Below are the code and all the weights of a small trained network. Each question names an input and a target symbol and asks about switching units off, where a switched-off unit gives its printed mean instead of its output.

import numpy as np


def w(rows, s, z=0):
    codes = np.array(rows[::2]) - 128.0
    scale = np.full(codes.shape[1], s)
    scale[-1] = z or s
    return codes * scale


def norm(h):
    return h / np.sqrt((h * h).mean(-1, keepdims=True) + 1e-5)


def f(y):
    return y / 2 * (1 + np.tanh(0.7978845608 * (y + 0.044715 * y**3)))


def softmax(a):
    e = np.exp(a - a.max(-1, keepdims=True))
    return e / e.sum(-1, keepdims=True)


def log_softmax(a):
    a = a - a.max(-1, keepdims=True)
    return a - np.log(np.exp(a).sum(-1, keepdims=True))


def net(x, mask):
    ids = ['ΘΛΠαβδεζηξσφω'.index(c) for c in x.split()]
    T = len(ids)
    res = E[ids] + P[:T]
    r = norm(res)
    for j in range(2):
        rows = slice(2 * j, 2 * j + 2)
        q, k, v = (r @ M[0][rows].T for M in (Q, K, V))
        z = softmax(np.where(np.tri(T) > 0, q @ k.T / 2**0.5, -1e9)) @ v
        o = O[0][rows]
        res = res + np.where(mask[j], z, o[:, -1]) @ o[:, :-1]
    y = f(norm(res) @ A[0][:, :-1].T + A[0][:, -1])
    res = res + np.where(mask[2:10], y, B[0][:, -1]) @ B[0][:, :-1]
    return log_softmax(norm(res)[-1] @ U[:, :-1].T + U[:, -1])


Q, K, V, O, A, B = {}, {}, {}, {}, {}, {}
E = w([
[134,174,127],'Θ',
[127,109,125],'Λ',
[129,167,122],'Π',
[130,101,121],'α',
[128,163,124],'β',
[127,108,125],'δ',
[101,63,160],'ε',
[131,172,118],'ζ',
[118,122,6],'η',
[138,95,116],'ξ',
[147,194,72],'σ',
[141,108,143],'φ',
[129,102,106],'ω',
],0.011)
P = w([
[54,207,202],'0',
[252,54,11],'1',
[247,89,19],'2',
[220,110,35],'3',
[226,119,43],'4',
[223,127,63],'5',
[226,145,87],'6',
[219,147,93],'7',
[220,156,131],'8',
],0.0023)
Q[0] = w([
[2,236,68],'H0',
[92,110,171],'H0',
[111,166,176],'H1',
[171,79,105],'H1',
],0.011)
K[0] = w([
[247,86,119],'H0',
[113,128,71],'H0',
[162,115,126],'H1',
[69,133,161],'H1',
],0.016)
V[0] = w([
[169,182,186],'H0',
[24,150,41],'H0',
[112,113,75],'H1',
[1,200,184],'H1',
],0.0071)
O[0] = w([
[205,141,41,58],'H0',
[1,191,143,175],'H0',
[101,107,117,204],'H1',
[144,156,186,1],'H1',
],0.0089,0.00088)
A[0] = w([
[116,108,168,5],'N0',
[201,145,148,121],'N1',
[72,1,184,213],'N2',
[115,163,248,25],'N3',
[58,197,128,117],'N4',
[183,74,204,60],'N5',
[140,147,84,198],'N6',
[102,156,151,115],'N7',
],0.0093,0.002)
B[0] = w([
[208,148,94,103],'N0',
[71,112,143,186],'N1',
[172,2,169,254],'N2',
[179,239,195,162],'N3',
[179,60,78,186],'N4',
[91,129,5,155],'N5',
[83,175,172,229],'N6',
[170,114,125,124],'N7',
],0.007,0.0031)
U = w([
[22,95,45,4],'Θ',
[170,163,176,114],'Λ',
[132,97,143,134],'Π',
[77,145,130,142],'α',
[166,174,178,140],'β',
[106,162,147,169],'δ',
[73,114,197,117],'ε',
[108,92,84,186],'ζ',
[115,183,69,154],'η',
[249,123,61,65],'ξ',
[193,127,203,158],'σ',
[86,154,154,130],'φ',
[64,87,137,106],'ω',
],0.014,0.0041)

Each question gives the input, a string of symbols that net reads in full, and the target symbol t.
The units are the heads (2 rows each of Q, K, V and O) and the neurons (one row each of A and B). Each row of codes is followed by its name. A weight is (code - 128) times the scale printed after its matrix; where a second scale follows, it is the last column's (O, A, B and U).
mask holds one flag per unit, heads first, then neurons. A switched-off unit (its flag False) gives its mean, the last column of its rows in O or B, instead of its output. The means were averaged over made-up inputs and are rounded, as every weight is.
A unit's drop is (log p(t) with every unit on - log p(t) with that unit switched off) / (log p(t) with every unit on - log p(t) with every unit switched off).
The circuit of an input: a set's keep is (log p(t) with only the set's units on - log p(t) with every unit switched off) / (log p(t) with every unit on - log p(t) with every unit switched off). Starting from all 10 units, units are removed one at a time, each time the one whose removal leaves the highest keep (on an exact tie, the one counted first), for as long as the keep stays at least 0.8.
circuit, biggest first: the units of the circuit, biggest drop first
heads that matter: for each layer, one digit per head in row order, 1 if its drop is at least 0.15 and else 0, layers parted by /
drop of u: that unit's drop, to one decimal
input σ σ ξ ε φ Θ φ Λ, target Θ: circuit, biggest first -> H0
input ξ σ ε ξ φ φ Π, target ξ: heads that matter -> 10
input ε Θ ζ φ Θ ω Θ Λ, target Θ: heads that matter -> 01
input Θ φ Π ζ ε ε β φ η, target ξ: heads that matter -> 10
input β Θ σ ε φ ξ Θ, target ξ: heads that matter -> 11
input ε σ σ ε σ ζ Θ, target η: heads that matter -> 01
input Θ Π β δ η ω, target η: circuit, biggest first -> N2; H0
input η ε ω Λ Π φ ξ Π, target ξ: heads that matter -> 11
input Θ σ σ η β ε ξ, target η: circuit, biggest first -> N2; H0; N4
input σ Θ φ ε σ ω, target Θ: circuit, biggest first -> H0; N2
input σ σ φ σ δ Θ Θ σ φ, target Θ: circuit, biggest first -> H1; H0
input α η Θ α, target σ: circuit, biggest first -> H0; H1; N3; N2
input φ α ξ φ σ ξ Θ, target η: heads that matter -> 00
input σ Θ Θ Θ Π ξ δ, target Θ: heads that matter -> 10
input α σ σ σ σ ξ α Λ, target σ: heads that matter -> 11
input η δ η Θ, target Θ: circuit, biggest first -> H1
input σ ζ φ, target Θ: drop of N3 -> 0.2
input φ φ σ ε α α, target ξ: drop of H0 -> 1.8
input φ σ φ, target ξ: drop of N5 -> 0.1
input φ ω η ε ε ξ, target ξ: drop of N2 -> 0.1
input α ω φ φ α, target σ: circuit, biggest first -> H1
